Here is a tiny trained network, its code and every weight. The questions are about switching its units off for an input and a target symbol, where a switched-off unit gives its printed mean instead of its output.

import numpy as np


def w(rows, s, z=0):
    codes = np.array(rows[::2]) - 128.0
    scale = np.full(codes.shape[1], s)
    scale[-1] = z or s
    return codes * scale


def norm(h):
    return h / np.sqrt((h * h).mean(-1, keepdims=True) + 1e-5)


def f(y):
    return y / 2 * (1 + np.tanh(0.7978845608 * (y + 0.044715 * y**3)))


def softmax(a):
    e = np.exp(a - a.max(-1, keepdims=True))
    return e / e.sum(-1, keepdims=True)


def log_softmax(a):
    a = a - a.max(-1, keepdims=True)
    return a - np.log(np.exp(a).sum(-1, keepdims=True))


def net(x, mask):
    ids = ['εζηθξτφω'.index(c) for c in x.split()]
    T = len(ids)
    res = E[ids] + P[:T]
    r = norm(res)
    for j in range(2):
        rows = slice(3 * j, 3 * j + 3)
        q, k, v = (r @ M[0][rows].T for M in (Q, K, V))
        z = softmax(np.where(np.tri(T) > 0, q @ k.T / 3**0.5, -1e9)) @ v
        o = O[0][rows]
        res = res + np.where(mask[j], z, o[:, -1]) @ o[:, :-1]
    y = f(norm(res) @ A[0][:, :-1].T + A[0][:, -1])
    res = res + np.where(mask[2:18], y, B[0][:, -1]) @ B[0][:, :-1]
    return log_softmax(norm(res)[-1] @ U[:, :-1].T + U[:, -1])


Q, K, V, O, A, B = {}, {}, {}, {}, {}, {}
E = w([
[104,108,89,149],'ε',
[129,155,186,83],'ζ',
[117,138,143,176],'η',
[174,170,177,126],'θ',
[131,119,49,90],'ξ',
[171,148,151,5],'τ',
[193,119,105,133],'φ',
[121,37,122,170],'ω',
],0.026)
P = w([
[142,133,155,104],'0',
[125,86,114,254],'1',
[161,119,137,220],'2',
[146,114,174,215],'3',
[150,115,160,208],'4',
[143,91,134,186],'5',
[135,95,147,135],'6',
[129,126,178,174],'7',
],0.0089)
Q[0] = w([
[91,85,85,182],'h0',
[97,38,243,23],'h0',
[178,165,153,147],'h0',
[93,82,158,94],'h1',
[211,104,61,76],'h1',
[158,155,219,253],'h1',
],0.0061)
K[0] = w([
[173,147,153,129],'h0',
[89,18,160,215],'h0',
[72,69,140,43],'h0',
[155,139,135,214],'h1',
[93,254,60,163],'h1',
[211,89,101,147],'h1',
],0.0068)
V[0] = w([
[3,132,149,123],'h0',
[160,192,138,148],'h0',
[139,67,166,230],'h0',
[189,108,173,126],'h1',
[186,123,64,133],'h1',
[147,39,113,121],'h1',
],0.017)
O[0] = w([
[49,100,32,143,91],'h0',
[121,228,164,92,123],'h0',
[202,169,91,190,254],'h0',
[165,102,187,158,117],'h1',
[131,44,180,34,179],'h1',
[151,4,177,158,182],'h1',
],0.013,0.0095)
A[0] = w([
[139,152,97,169,85],'n0',
[189,128,141,133,147],'n1',
[59,185,94,99,80],'n2',
[79,191,120,80,86],'n3',
[129,160,139,144,22],'n4',
[140,221,145,111,91],'n5',
[122,75,202,170,129],'n6',
[144,150,76,8,146],'n7',
[163,113,122,79,73],'n8',
[78,169,112,93,71],'n9',
[143,80,153,149,78],'n10',
[162,154,98,116,56],'n11',
[112,100,195,94,159],'n12',
[132,181,130,103,2],'n13',
[92,77,185,201,175],'n14',
[65,189,170,123,219],'n15',
],0.015,0.0053)
B[0] = w([
[149,146,133,94,162],'n0',
[178,173,157,151,254],'n1',
[130,3,79,172,122],'n2',
[58,20,126,183,122],'n3',
[154,93,197,178,115],'n4',
[18,113,151,129,160],'n5',
[198,167,58,131,244],'n6',
[163,142,18,100,151],'n7',
[143,122,116,112,142],'n8',
[109,93,132,144,116],'n9',
[117,66,87,119,186],'n10',
[179,176,137,126,129],'n11',
[134,148,62,74,193],'n12',
[101,136,175,178,117],'n13',
[165,165,70,86,250],'n14',
[51,138,114,84,144],'n15',
],0.011,0.0068)
U = w([
[48,219,98,34,113],'ε',
[30,101,108,106,151],'ζ',
[167,71,230,77,4],'η',
[70,229,34,249,18],'θ',
[1,86,65,172,208],'ξ',
[52,130,82,52,130],'τ',
[95,70,66,201,209],'φ',
[57,109,200,220,129],'ω',
],0.0097,0.0044)

Each question gives the input, a string of symbols that net reads in full, and the target symbol t.
The units are the heads (3 rows each of Q, K, V and O) and the neurons (one row each of A and B). Each row of codes is followed by its name. A weight is (code - 128) times the scale printed after its matrix; where a second scale follows, it is the last column's (O, A, B and U).
mask holds one flag per unit, heads first, then neurons. A switched-off unit (its flag False) gives its mean, the last column of its rows in O or B, instead of its output. The means were averaged over made-up inputs and are rounded, as every weight is.
A unit's drop is (log p(t) with every unit on - log p(t) with that unit switched off) / (log p(t) with every unit on - log p(t) with every unit switched off).
The circuit of an input: a set's keep is (log p(t) with only the set's units on - log p(t) with every unit switched off) / (log p(t) with every unit on - log p(t) with every unit switched off). Starting from the 12 units with the biggest drops (on a tie, the unit counted first), units are removed one at a time, each time the one whose removal leaves the highest keep (on an exact tie, the one counted first), for as long as the keep stays at least 0.8.
units of the circuit, in order: the units of the circuit, biggest drop first
most important unit: the unit with the biggest drop
top k neurons: the k neurons with the biggest drops, biggest first
heads that matter: for each layer, one digit per head in row order, 1 if its drop is at least 0.15 and else 0, layers parted by /
drop when u is switched off: that unit's drop, to one decimal
input η η η η τ θ θ ε, target ω: heads that matter	11
input ε θ θ ε ε, target ω: most important unit	h0
input ζ τ ε τ θ ε, target ε: units of the circuit, in order	(h0; h1)
input θ τ ε η, target ε: units of the circuit, in order	(h0; n15; n12)
input φ ε φ η ε ξ, target η: top 2 neurons	(n14; n6)
input τ τ ξ ε ε ε, target τ: units of the circuit, in order	(h0; n12)
input τ η ε τ η, target ε: drop when n15 is switched off	0.1
input η ε η τ, target θ: drop when h1 is switched off	0.4
input θ τ ε ε, target ε: heads that matter	10
input ξ θ ε ε ξ φ φ, target η: heads that matter	10
input ε θ ε φ ε ξ ε ζ, target φ: drop when h0 is switched off	0.8
input ζ η ε, target ξ: heads that matter	11
input ε ε ε ε ε ε ε τ, target φ: heads that matter	10
input θ φ ξ ω, target η: heads that matter	11
input η η η ζ, target θ: heads that matter	11
input φ φ η, target η: heads that matter	11
input φ ε φ ε ε ε, target η: heads that matter	10
